Rows with their classes:
[-2.29 -1.52  1.71 -2.26  0.62  3.45 -1.68  2.30  6.40  3.40 -0.48 -0.41
  1.73  1.85 -2.22 -3.06 -3.61 -2.03 -0.08 -7.04 -2.58 -4.43 -0.48  2.71
  1.51 -2.17  4.07  0.25 -1.18 -1.72  2.52 -4.87  4.74 -1.73 -1.22 -0.06
 -0.24 -0.37 -1.89 -4.68  1.50 -1.68 -5.44 -1.28  1.36 -1.20  3.89  1.08
  0.47  2.63  1.29 -2.74 -0.94 -1.03  0.33 -1.42] => W
[-0.08 -0.11  0.89  1.48 -0.71  2.17 -0.91  1.67  5.60  1.18 -1.80 -0.67
  2.04  0.80  0.43 -1.92 -2.50 -0.73  2.63 -0.32 -1.22 -2.84 -2.42 -0.60
  0.23 -1.61  2.98 -0.46  0.18 -0.52  1.21 -3.62  0.74 -2.01 -0.53 -1.11
  2.12 -1.68 -1.21  0.59  1.36 -3.12 -2.02 -0.55  1.21  0.19 -1.32 -2.83
  0.75 -1.21  3.61  0.66 -1.30 -0.71 -0.30 -4.08] => A
[-0.21  0.55  1.63  1.22  1.00  3.74 -0.98  0.99  2.80  0.88 -2.30  0.65
 -2.30 -0.58  3.99  0.99 -2.32 -3.33 -0.60 -4.59 -1.51 -0.71  3.00  0.52
  0.59 -1.81  0.68  1.57  0.14 -1.09 -2.09  1.97 -1.78 -2.76 -0.46  6.09
 -4.93  1.67  0.15 -2.46 -1.31 -0.45 -0.48  2.90  2.31 -1.97  0.49 -1.29
 -5.00  0.56  2.94 -0.95 -2.28 -0.84 -0.12  1.25] => W
[-1.22 -2.04 -0.75 -2.55 -0.89 -0.47 -0.34  0.94  6.46  1.66 -1.16 -0.25
  4.69  2.00  0.12  0.10 -0.07 -0.55  1.08  2.78  1.50 -0.26 -2.26 -1.41
  0.19 -0.33 -2.66  2.16 -0.49  2.06 -2.57 -1.46 -0.85  0.57 -0.38  2.58
  1.94 -0.43 -2.79 -0.04  1.50  0.16  1.38 -0.59 -5.55  2.60  0.43 -2.99
  0.61 -1.09 -0.40 -0.95  0.84 -1.45 -0.91 -2.15] => X
[ 0.09 -1.06 -0.15  1.14 -0.10 -2.18  0.52  1.93  3.74 -0.31  0.07 -2.13
 -2.37  0.49 -0.95 -1.66 -1.11 -0.15  1.22 -3.28  0.03  0.59  1.45  1.53
 -0.44  1.02  1.60 -1.89 -1.47 -2.45  2.38  0.67 -0.85  1.65  2.07  1.65
 -2.04  0.84  2.12 -2.10 -0.62 -1.88 -2.28 -0.85  0.99 -0.75 -2.41  2.92
 -3.22  0.34 -0.20 -0.46 -1.61 -1.46  1.69 -1.56] => L
[ 0.21  0.27 -0.90 -2.46 -0.29 -0.56 -1.25 -3.48 -1.31 -1.66 -1.46  1.81
  0.42 -0.08  1.01  2.42  3.39  1.53 -1.50  1.28  1.06 -0.78 -0.74  0.22
  0.74 -3.71 -0.83  1.96  1.77  4.43  4.22 -0.97  1.23 -0.41 -1.75  2.22
  3.94 -1.43 -0.91 -0.12  3.41  1.15  1.78  1.66 -1.61 -0.46 -0.89 -0.54
  4.09  1.28 -1.00 -1.75  1.29  0.11 -1.87 -2.44] => B
[-0.26 -1.31  0.26 -0.08  0.62 -0.58 -0.29  1.57  6.11  1.52 -1.74 -1.58
  2.77  2.05  0.49 -0.60 -2.25  0.12  1.20  1.20  0.13 -1.33 -1.69  0.25
  0.85 -1.57  0.42  0.25  0.21 -1.31 -0.58 -3.02  0.35 -1.79 -1.35  1.25
  0.30  0.56 -2.72 -0.98  1.32 -0.96  0.14  2.32 -4.94 -0.29  1.77 -2.70
  1.37  0.62  1.22 -0.93 -2.02 -1.06  1.58 -6.94] => A
[-0.63 -0.62  1.67 -2.35  0.09  0.42 -1.09  0.66  3.28 -0.48  2.15 -0.63
  1.32 -0.11 -3.86 -1.39 -1.72 -2.81  1.70 -3.66 -1.11 -1.91 -1.31  2.17
  0.84 -0.50  2.39 -0.04  0.33 -0.34 -0.48 -2.15  2.23 -1.44 -0.49 -2.73
 -1.95 -0.03 -1.85 -1.31 -0.65 -0.45 -0.38 -0.55  1.44 -1.32  4.48 -0.26
 -0.24  3.01  0.91 -0.81 -0.20 -1.64  0.35 -0.84] => L
[-0.87  0.64  0.23 -0.76 -0.84  0.54 -0.87  0.80  1.66  1.55 -0.33  0.68
  0.64  0.44 -0.70 -1.33 -1.31  0.84  0.73  0.85 -0.50 -2.53  0.02  0.41
 -0.30  0.17  1.14  1.78 -1.63 -0.71  4.41  0.25 -1.07  2.34 -0.46  3.89
 -1.63 -1.09  0.78 -0.84  1.68 -3.76  0.21 -1.28 -0.15 -0.91  2.65 -0.90
 -2.50  0.71  0.73 -0.46  0.35 -0.59  0.43  1.16] => L
[-0.32 -0.40 -0.51 -3.46  0.30 -1.53 -1.01 -2.29  1.54  2.69  0.43  2.38
  3.77  2.38  0.05  4.74  1.68  1.44  0.71  4.72  1.60 -1.00 -4.87  0.17
  0.58 -3.72 -1.36  4.73  0.84  2.68 -2.05 -0.94  1.40 -1.09 -1.61 -2.33
  5.78  0.48 -2.39 -1.15  1.96  0.52  4.13  4.23 -6.82  2.53  2.78 -1.35
  7.07 -0.24 -1.94 -1.20  0.90  0.78 -0.68 -3.83] => B
[-1.99 -1.49 -0.95 -5.54 -0.43 -0.63 -0.12 -2.42 -2.15  0.72  0.15  2.50
  2.73  1.82  0.64  1.80  1.43 -1.09 -1.98 -0.55  2.12 -0.56 -0.24  0.78
 -2.10 -1.47 -0.15  2.30  0.03  2.17 -1.97  1.11  2.01 -0.73 -1.17  1.75
  4.35  0.17 -1.27 -2.54  1.96  1.37  0.32 -0.44 -2.95  0.23 -0.41 -0.66
  1.17  1.65 -4.84 -1.81  3.37  1.41 -2.20  6.80] => C
[-0.07  2.10  0.18  0.66 -0.08 -1.17  2.73  3.64 -0.92 -0.41 -0.88 -1.91
  2.92  0.53  0.02 -1.74  0.77  2.09  2.85  1.47  0.36  1.45 -2.28 -0.91
  1.21  1.57  0.50 -1.57 -1.59 -1.39  0.23 -1.71  0.39 -0.93 -0.16 -1.92
 -0.28 -2.45 -1.19  1.88  0.02 -3.18  0.40 -1.54 -0.70 -0.01  1.77 -3.26
  2.09 -0.36  0.46  2.23  0.25  0.47  0.17 -2.99] => A
[ 0.04  0.91  1.04 -0.96  0.75  2.18 -0.24  0.53  2.66  1.23  0.34  0.34
 -1.97  0.07 -0.92 -1.92 -1.37 -1.42 -1.11 -4.76 -0.33 -3.21  1.94  2.38
  1.11 -0.63  2.03 -0.83 -0.14 -0.39 -0.82 -0.34  0.32 -0.06 -0.26  1.57
 -2.40  1.33 -0.32 -2.82  0.09  0.32 -2.79 -0.20  1.36 -1.47  1.81  2.06
 -2.00  1.49 -0.39 -1.83 -0.13 -1.10 -0.10  1.36] => L
[-0.65 -3.66 -0.83 -3.95 -1.85 -1.45 -1.51 -2.60  8.49  3.69 -1.28  2.05
  4.31  3.31  0.23  0.05 -3.83  0.96 -1.67  2.40  2.67 -3.06 -0.94 -0.83
 -0.21 -4.59 -2.00 -0.04  1.55  2.62  4.17 -4.60  0.05  6.59 -3.06  6.82
  0.76  0.69  0.35 -1.02  4.38  1.46 -1.43 -0.15 -6.41  1.20  0.78  1.51
  4.91  0.31  1.33 -4.61 -0.35 -1.89 -1.74 -4.81] => X
[ 0.01  0.00 -0.66 -2.58 -0.45  1.86 -1.89  1.00  8.49  2.88 -0.87  0.64
  1.07  2.57  0.64 -0.03 -2.92  0.06  4.19 -2.19 -0.62 -2.41  0.09 -0.12
 -0.68 -4.53  1.19  0.39  0.17  0.03  5.91  0.42 -2.06  2.94  0.32  5.31
  2.22  1.18 -0.21 -0.62  0.87 -0.43 -1.68  0.30 -0.40  0.02  0.99 -0.59
 -3.66 -0.23  1.65 -2.16 -1.72 -1.85  0.61 -3.57] => L
[-0.07 -2.72 -0.06 -0.17  0.25  0.70  0.45 -0.76  3.31  2.15  1.16  0.12
 -1.24  1.41 -1.87  0.90 -4.42 -0.20  0.34 -2.17 -0.74 -1.95 -3.02  2.85
 -0.30 -1.48 -0.33  2.60 -0.12  0.88 -3.85 -1.25  0.86 -0.45  0.00 -2.13
  0.63  1.22 -0.97 -3.81 -0.08 -0.14 -0.67  3.71  0.09  0.52  1.52  0.93
  2.11  0.06  0.44  0.37  0.11 -0.54 -0.55  0.03] => P
[ 0.70 -1.81  0.68 -0.82 -0.48  0.30 -0.02  0.94  8.17  0.20 -1.39 -0.28
 -1.90  0.77 -1.40  0.27 -0.80  0.71  3.04 -1.13  0.18 -0.01 -3.65  3.89
 -0.01 -1.21  0.39  2.17 -0.26 -1.03 -0.43 -1.12  1.21  1.24 -0.45 -1.87
 -2.13  1.23 -0.86 -2.96 -0.68 -1.70  0.59  2.19 -0.67 -1.38  1.13 -1.70
 -0.30 -0.09  0.24 -0.62 -1.23 -2.59  0.60 -2.16] => P
